Here are made-up nodes, facts about them, and rows of numbers that follow some of those facts. Name the node behind each unnamed row.

How the nodes are related:
Δ: is of sort; Σ: sits directly inside; θ: uses
[<100> <18> <38> <663>] Δ pipoval
[<103> <20> <252> <35> <500> <574> <701> <716>] Δ fula
[<145> <194> <367> <379> <641>] Δ geka
[<164> <226> <274> <3> <434> <502> <568> <57> <640> <69>] Δ nebre
[<17> <306> <52> <650> <713>] Δ getrom
[<213> <2> <404> <40> <456> <670> <707>] Δ klekli
{<100> <568>} Σ <55>
{<103>} Σ <72>
{<145> <213> <3>} Σ <321>
{<164> <252> <502>} Σ <402>
{<17> <670> <707>} Σ <592>
{<181> <491> <574> <713> <716>} Σ <556>
{<18> <671> <69>} Σ <264>
{<194>} Σ <671>
{<20> <274>} Σ <567>
{<226> <57> <640>} Σ <384>
{<285> <379> <52>} Σ <622>
{<2>} Σ <323>
{<306> <323> <434> <622>} Σ <562>
{<321> <38> <567> <663> <77>} Σ <482>
{<334> <367> <40> <433> <72>} Σ <554>
{<35> <402>} Σ <524>
{<384> <55> <592> <641> <650>} Σ <257>
{<404> <500>} Σ <433>
{<456>} Σ <181>
{<701>} Σ <285>
<164> θ [<2>]
<17> θ [<38>]
<213> θ [<502>]
<274> θ [<181>]
<306> θ [<502>]
<35> θ [<502>]
<38> θ [<524>]
<40> θ [<323>]
<52> θ [<103>]
<568> θ [<670>]
<574> θ [<257>]
<640> θ [<402>]
<707> θ [<57>]

Some rows with their names:
[ 1.00 -3.72  1.34 -0.20 -0.02  2.58  0.51 -2.17  2.63 -1.71  2.43 -0.50
 -0.88 -1.11  0.40  0.06  3.42 -0.42]: <35>
[ 0.04  1.24 -0.30  0.63 -2.13  1.36  0.69 -0.04 -2.46  1.50 -0.21  0.69
 -1.96 -1.10  0.39  1.03 -0.31  0.92]: <384>
[-0.50 -0.10 -0.48  0.51 -1.84 -0.37  0.13 -0.09 -0.97 -0.31 -1.71  0.25
 -0.44 -0.15 -0.53 -0.94  0.84 -0.22]: <323>
[ 1.95 -2.10  1.61  1.35 -1.94  0.59  0.46 -2.66  1.56 -0.85  2.24  0.12
 -1.23 -0.32  1.96 -0.41  1.39 -1.02]: <716>
[-0.15  0.97 -0.25  1.85 -0.38  0.68  0.52 -2.20 -3.43  0.48 -1.16 -1.37
  0.24  0.04  1.34 -0.09  0.37 -0.09]: <524>
[-0.16  0.36  0.09  1.00 -0.35  0.45  0.90 -0.57 -2.31  0.81 -0.26  0.61
 -0.48 -0.50  0.59 -0.61  0.09  0.26]: <264>
[ 0.03  0.69  0.17  1.16 -0.20  0.57  0.92 -0.98 -2.03  0.74 -0.78  0.87
 -0.24 -0.16  0.30 -0.37  0.10  0.16]: <556>
[-0.84  0.04 -1.23  1.69  0.89  0.50 -0.04 -1.11 -2.22  0.11 -0.25  1.25
 -0.70 -0.62  0.24 -0.17 -1.20  0.30]: <194>
[ 1.89 -1.82  1.80  1.62 -0.63  1.23  0.47 -3.93  2.64 -1.34  1.47  0.54
 -0.83 -0.91  2.27 -0.63  1.97 -0.80]: <252>
[-0.73  0.57 -0.74  1.31 -0.36  2.81 -0.80 -0.37 -3.54 -0.22 -1.12  3.39
 -3.27  0.56 -2.04  2.96 -2.35  1.22]: <670>
[-0.33  0.50  0.04  1.10 -0.91  0.33  1.35  0.08 -2.41  1.14  0.04  0.00
 -0.38  0.38  0.08 -0.87 -0.56 -0.55]: <554>
[-0.03  0.84  0.93  0.45  0.28  0.01  0.51 -0.40 -1.69  0.64 -0.19  1.19
 -0.06 -0.52 -0.14 -0.24  0.25  0.53]: <181>
[-1.68  0.80 -2.35  0.29  2.80  0.07 -1.34 -2.02 -5.61  0.93 -0.51 -3.69
  1.07  0.33 -1.10  2.10 -1.51 -0.50]: <38>
[ 2.33 -1.68  1.41  1.83 -2.57  0.24  0.89 -1.33  1.00 -1.23  3.69 -0.24
 -1.75  0.79  1.98 -1.12  0.26 -2.38]: <500>
[ 0.92 -2.89 -2.10 -3.52  0.74  2.78  0.34 -1.47 -0.10  0.08  1.70 -0.74
 -0.20  0.10 -0.76 -1.61  1.37 -0.13]: <306>
[-2.11  0.56 -0.81  3.83  0.88  0.43 -0.36  1.08 -2.89 -0.23  0.45  1.38
 -1.57  1.09  0.02 -1.26 -3.08  0.00]: <404>
[ 1.45 -1.87 -1.45 -2.70 -1.28  0.11 -0.69 -1.60  0.62 -0.36 -0.56 -1.14
 -0.15  0.08 -1.77 -1.66  0.36 -0.81]: <52>
[-0.74 -0.17 -2.29  0.04  2.78 -0.24 -0.23 -0.55 -3.65  0.45 -0.59  1.51
 -0.58 -1.23  0.15  0.82 -2.29  0.65]: <663>
[-0.28  0.44  0.16  0.89  0.06  0.31  0.94 -0.49 -2.18  0.81 -0.61  0.91
 -0.32 -0.37  0.34 -0.59 -0.17  0.09]: <491>
[-1.17 -1.86  0.62  2.18  1.92 -1.90 -0.12 -0.29 -2.70 -2.48 -0.03  1.47
 -2.11 -2.34  1.99  3.32 -0.04  0.19]: <3>
[ 0.18  0.70 -3.03  0.15  1.03  1.28  0.02  0.13 -3.42  2.13 -0.22  1.20
 -2.72 -2.20 -0.39  0.91 -2.46  2.28]: <100>
[ 1.38 -2.63  0.15 -0.56 -2.76  0.00 -0.62 -2.85  1.95 -2.50  1.88 -0.25
 -1.91  0.59  1.26 -1.41  2.96 -0.58]: <701>
[-1.16 -0.68 -1.40  0.84  1.07  0.67 -0.86 -1.24 -2.63 -0.12 -0.11  1.85
  0.17 -0.62  1.11  1.69 -1.61 -0.24]: <145>

Name these rows:
Some rows may be nodes named above.
[-0.58 -0.19 -2.31  0.31  0.08  0.12 -0.98 -1.08 -1.75 -1.07 -0.99  0.68
 -1.67  0.34 -0.24 -0.94  0.69  0.57] -> <379>
[-0.45  1.01 -0.07  1.82 -0.32  0.93  0.89 -2.71 -3.33  0.78 -1.11 -1.71
  0.13 -0.46  0.83 -0.11  0.39 -0.70] -> <524>
[ 1.63 -2.64  1.71  0.39 -1.99  0.35 -0.10 -3.10  0.83 -1.25  2.72  1.43
 -0.41 -0.31  3.06  2.00  1.00 -1.70] -> <20>
[-0.15  0.38 -2.53  0.47  2.30  0.11  0.11 -0.65 -3.52  0.68 -0.71  0.34
 -0.83 -1.53 -0.48 -0.48 -2.24  0.88] -> <18>
[-0.65 -0.80 -0.97  0.65  0.86  0.71 -0.60 -0.96 -2.38 -0.46 -0.06  1.82
  0.28 -0.68  0.82  1.52 -1.03 -0.59] -> <145>
[-1.07  0.20  1.11  2.40  3.95 -1.90 -0.33  0.08  0.33 -1.92 -0.67 -0.91
 -2.09 -3.23  0.24  1.37  1.17  1.15] -> <164>
[-4.13 -2.43 -1.02  0.52  2.85  2.38 -1.00  0.80 -2.90 -0.89 -0.35  1.81
 -0.08 -0.27 -0.72  2.26 -0.46  0.84] -> <213>
[-0.41 -0.07  0.31  1.72  1.04 -0.65  0.06  2.18 -0.84 -1.01 -0.18 -0.32
 -4.06 -3.03  0.12  4.08  0.22  1.59] -> <640>
[ 1.74 -1.35  1.70 -0.06 -0.64  0.41 -0.49 -1.89  2.37 -0.99  3.14 -0.26
 -0.26  0.04  0.92  0.73  2.16 -1.14] -> <574>
[ 1.05 -3.67  1.30 -0.10 -0.33  2.80  0.27 -1.84  2.36 -0.87  2.66 -0.23
 -0.79 -1.07  0.76 -0.23  3.68 -0.46] -> <35>
[-0.18  0.16 -2.51  0.19  2.81 -0.17 -0.10 -0.33 -3.66  1.04 -0.50  0.92
 -0.86 -1.30 -0.36 -0.38 -1.80  1.02] -> <18>
[-1.72 -3.10 -0.18  2.33  3.95  1.37  1.77 -0.56 -1.91 -1.56 -0.84  0.87
 -3.40 -4.21  1.06  0.26  2.79  2.85] -> <502>
[-0.61  0.74 -0.38  1.54  1.38 -1.20 -0.60  1.79 -1.90 -0.56  1.29  0.45
 -4.64 -2.64  1.85  3.25  0.63  2.22] -> <57>
[-0.31 -0.07 -1.08  2.29  0.46  0.24  0.00  0.13 -2.47  0.15  0.89  0.79
 -1.19  0.01  0.39 -0.66 -1.88 -0.53] -> <367>
[ 0.61  0.92  0.58  1.00  1.60  0.61  1.13 -1.18 -0.69  0.44 -1.02  0.91
 -0.22 -0.92 -0.14 -0.55  0.34  0.21] -> <402>
[ 1.28 -1.59 -1.45 -2.03 -1.37  0.19 -0.64 -1.75  1.34 -0.16 -0.58 -1.29
 -0.60 -0.34 -1.52 -1.57  0.65 -1.11] -> <52>
[-0.84  0.54 -0.48  1.47  0.27  2.79 -0.64 -0.37 -3.54  0.02 -0.81  3.77
 -3.68  0.29 -2.28  2.75 -2.50  1.14] -> <670>
[ 1.94 -0.32 -0.97 -1.40 -0.16  0.49  0.80 -3.02 -0.52  1.38  1.73 -0.01
 -0.45 -0.82  0.79 -1.70 -0.77 -0.78] -> <713>
[-2.49  1.93 -1.30  0.74  1.15  1.18 -2.57  2.02 -1.28  0.53  0.96  0.65
 -2.71 -0.88 -0.27  2.53 -1.56  2.37] -> <707>
[ 1.85 -2.67  2.09  2.86 -3.87  0.04  0.67 -0.96  2.65 -0.92  1.67 -0.62
 -0.80 -0.17  1.06 -0.68 -0.57 -2.68] -> <103>
[ 0.20  0.83  0.49  0.60  0.87  0.11  0.83 -1.29 -0.67  0.74 -1.19  0.33
 -0.08 -1.24 -0.28 -0.89  0.48  0.51] -> <402>
[ 2.20 -0.34 -1.20 -1.37 -1.55  1.25  0.75 -2.35 -0.85  1.93  1.82 -0.21
 -1.20 -1.28  0.87 -0.13 -0.99 -0.11] -> <650>
[-0.28  0.41 -1.16  2.47  0.75  0.40  0.03 -0.32 -2.63  0.03  0.58  0.37
 -0.93  0.13  0.13 -0.50 -1.57 -0.02] -> <367>
[-0.30  0.02 -0.95  2.45  0.32  0.36  0.22  0.13 -2.56  0.46  1.24  1.05
 -1.40 -0.17 -0.28 -0.86 -2.04 -0.30] -> <367>
[ 0.11 -0.59  1.05  1.20  1.03  0.25  0.44  0.45 -1.77 -1.67 -0.23  1.00
 -4.12 -2.22 -1.96  4.36  0.15  1.31] -> <568>
[-2.32  0.69 -0.65  2.54  0.82  0.49 -0.73 -0.09 -2.41  0.02 -0.77  1.96
 -1.37 -0.20 -0.04 -0.57 -1.40  1.29] -> <456>
[-2.68  0.29 -1.37  1.20  0.81 -0.43 -2.36  1.01 -1.34 -1.47 -1.26  0.71
 -1.41  0.38  0.04 -1.16 -0.80  1.22] -> <2>
[-0.79 -0.63 -2.56  0.21  0.20  0.17 -0.85 -0.93 -1.67 -1.73 -0.89  0.63
 -1.38  0.46 -0.05 -1.19  0.89  0.13] -> <379>
[-1.10 -1.08  0.55  0.83  2.79 -2.07 -0.64  0.47 -1.52 -2.53  0.16  0.65
 -1.92 -2.25  0.34  3.96  0.39  0.01] -> <274>
[-0.04  1.22 -0.43 -0.24 -0.52  0.26  0.55  0.06 -2.19  1.18  0.97  0.96
 -1.68 -0.33  0.36  0.91 -0.08  0.60] -> <257>
[ 2.14 -1.16  2.20  1.84 -0.46  0.86  0.40 -3.85  2.46 -1.09  1.80  0.03
 -0.93 -1.22  1.99 -0.72  2.29 -0.30] -> <252>
[ 0.17  0.75 -1.04  1.37 -0.18  1.33 -0.44 -0.02 -2.42  0.53  0.29  1.01
 -2.23 -1.14  0.60  0.72 -1.71  1.30] -> <641>
[-0.44  0.05  0.16  2.41  0.31 -0.37  0.73  0.60 -2.30 -1.03  0.14  0.98
 -4.65 -3.30  1.34  3.10 -0.27  1.49] -> <226>
[ 1.83  0.21 -1.19 -2.17 -1.51  1.90 -0.90 -2.18 -0.91  2.38  2.07 -2.21
 -0.54 -0.20 -0.40  1.42 -0.60 -0.52] -> <17>
[-2.41  0.34 -0.36  2.53  1.33  0.63 -1.42  1.46 -1.47 -0.60 -0.48  0.12
 -0.94  0.54 -1.88  0.17 -2.20  0.36] -> <40>

The same nodes again, as new rows of numbers:
Some nodes and their rows:
[-0.12 -2.59 -0.48  0.84  0.01 -1.61  0.80  3.50 -0.72  0.59  0.58  0.46
 -1.80  0.94]: <641>
[ 0.02 -0.29  0.44  0.69  0.52 -0.03  0.06 -0.56 -1.14 -0.06  0.59 -0.06
 -0.24 -0.32]: <257>
[-0.92  1.83 -5.07 -0.36  2.20  1.09 -0.68 -3.47 -2.00 -1.88  1.42 -1.05
  0.41  0.78]: <574>
[-0.26 -1.14 -1.65 -2.46 -0.42 -1.15 -0.97  4.95  0.50  0.41  1.28  2.13
 -1.77  0.24]: <367>
[ 0.27 -1.24  7.05  0.31  0.45 -0.57  1.02  3.60  2.90  2.27 -1.40 -2.25
  0.41 -3.14]: <226>
[-0.35 -0.23 -2.07 -0.71 -0.90  3.13  1.80  5.13  4.48  0.99 -2.88 -0.35
 -1.33 -2.71]: <3>
[-1.07  0.34 -4.09  2.93 -0.48  2.47  1.11  0.50 -0.53  0.09 -1.32  0.36
  0.24  1.78]: <321>
[ 0.32 -1.63  2.48  2.01  0.04 -1.21 -0.02 -0.60 -4.06 -0.86  2.57  3.44
 -1.14  0.67]: <670>
[ 2.35  1.73  5.97 -2.72 -1.33 -3.40  0.23 -2.51 -0.41 -0.11 -2.81 -1.25
 -0.77 -1.83]: <306>
[-0.09  0.28  0.36  0.03 -0.37  0.45 -0.54 -1.53 -0.42 -0.02  0.47 -0.28
 -0.07  1.05]: <562>
[-0.21 -0.56 -0.97 -0.47  0.14  0.38 -0.91  0.72 -0.28 -0.28  0.18  0.78
  0.55  1.21]: <433>
[ 0.17 -2.04 -1.41  0.33 -0.45 -0.14 -1.35 -0.42 -2.31 -1.15  1.15  3.85
  0.30  2.71]: <404>
[-1.40  0.77 -1.42 -1.52  1.87  0.56 -2.71 -0.99  0.03 -3.06  1.16 -0.50
  0.52  0.92]: <500>
[-1.47  0.78 -4.40 -0.44  2.16  1.54 -1.97 -1.85 -0.91 -2.20  1.23 -1.16
  1.03  1.09]: <103>
[-1.77  2.84  2.93 -0.12  1.05  1.36 -0.68 -6.80 -0.58 -1.60  2.09 -3.26
 -1.80  2.30]: <701>
[ 0.18  1.23 -0.53  0.91 -0.04 -0.87 -0.57  0.26  1.65 -0.62  0.94  0.91
  1.36  1.05]: <524>
[ 0.13  1.12 -5.81 -0.18 -0.38  3.13  2.38  4.45  2.46  2.50 -3.08 -1.57
 -0.21 -2.46]: <274>
[-1.50  1.83 -2.15  0.91 -0.99  1.01  0.01  1.86 -0.68  0.16  0.19  1.45
  0.43  0.30]: <567>
[-1.65  1.43 -0.95  0.79  1.77  1.02 -1.30 -1.73 -0.72 -2.21  0.87 -1.26
  0.27  1.48]: <716>
[-0.20 -1.04 -2.53 -0.08 -0.97 -0.42  0.72  0.90  0.98  0.17 -0.67  0.02
  1.06 -0.96]: <663>
[-1.80  1.57 -2.27  0.75  1.90  2.25 -1.49 -1.01 -0.77 -2.18  0.90 -0.88
  0.33  1.47]: <252>
[ 1.60 -1.18  0.02 -3.04  0.60 -0.33  0.60  1.21  2.99  1.35 -1.65 -2.41
  1.00 -3.96]: <164>
[-0.22 -0.66 -0.71  0.09 -0.09 -0.22 -0.69 -0.21 -0.42 -0.39  0.15  0.71
  0.35  0.61]: <491>

Rows to name:
Some rows may be nodes named above.
[ 0.91 -0.46  1.13  1.35  0.35 -1.32  0.06 -0.66 -4.46 -0.82  2.48  3.06
 -1.24  0.56] -> <707>
[ 0.56  0.69  2.39 -2.11 -0.13 -0.04  0.14  5.75  2.76  1.38 -4.84 -2.04
 -1.26 -1.46] -> <502>
[ 1.82  1.79  2.81 -1.79 -1.27  1.37  0.82 -2.65  0.24  2.09 -0.40 -0.66
 -0.87 -1.42] -> <52>
[ 0.36  1.13 -6.00  0.12 -0.19  3.25  2.55  4.90  2.45  2.28 -2.87 -1.34
 -0.20 -2.42] -> <274>
[ 1.06 -0.71 -5.77 -0.62 -0.20  0.06 -0.52 -1.63 -3.85 -0.67  1.74  3.03
  0.20  2.06] -> <40>
[-2.36  1.81 -3.22  1.34  0.81  1.40 -0.40 -2.35 -0.40 -2.54  0.93 -1.18
  0.49  0.57] -> <20>
[ 0.66  1.48 -2.75 -0.08 -1.96 -4.05  0.51 -1.92 -4.28 -3.06 -1.10  2.39
 -0.93  0.87] -> <213>
[ 2.03  2.75  3.23  1.42  0.32 -1.24  1.12  2.29  1.09  1.42  0.23  1.84
  1.18 -2.43] -> <17>
[ 1.34  3.43 -5.78  2.12 -0.09 -2.19  1.88  0.51  3.87 -0.50  0.46 -0.13
  2.29  0.34] -> <38>
[ 1.47 -2.19  2.15 -0.87 -1.29  0.52 -0.21 -5.84 -1.57 -2.31  1.65  2.16
 -2.73  1.85] -> <2>
[-0.25 -2.84 -1.66 -0.85 -0.79 -1.75  0.19  1.98 -0.18  0.38  0.41 -0.02
 -0.58  0.93] -> <194>
[ 0.10 -1.93  0.46 -1.29 -1.34 -2.29  0.46 -1.94  0.14  0.79  1.32 -1.37
 -2.01  2.00] -> <379>
[ 0.14 -1.75  3.52  0.71  0.35 -0.45  0.51  2.04  0.23  0.83  0.25 -0.89
 -0.21 -1.39] -> <100>
[ 0.81 -2.06  4.56 -0.21  0.41 -0.90  1.07  0.61  2.40  2.29 -1.74 -2.50
  0.93 -3.76] -> <57>
[-1.10  2.24 -4.34 -0.02  2.11  1.64 -1.25 -3.51 -2.01 -1.91  1.15 -1.47
  0.46  0.70] -> <574>
[ 1.67 -1.70  5.22 -1.38 -1.14 -0.53 -0.09 -1.85  2.11  0.21 -0.83  0.30
  1.54 -2.85] -> <713>
[ 0.25  1.15 -5.14  0.39 -0.48  3.09  2.77  4.91  2.67  2.28 -2.80 -1.73
 -0.13 -2.41] -> <274>
[-0.47 -0.38 -0.87 -0.72 -0.85  3.14  1.90  4.68  3.94  1.01 -3.10 -1.12
 -1.17 -2.85] -> <3>
[-0.35 -0.64 -0.65 -0.71 -0.82  3.66  1.81  5.07  4.20  1.07 -2.79 -0.71
 -0.52 -2.83] -> <3>
[-0.08 -1.29  4.07  0.98  0.41 -0.39  0.43  2.11  0.34  1.14 -0.06 -0.15
 -0.33 -1.32] -> <100>

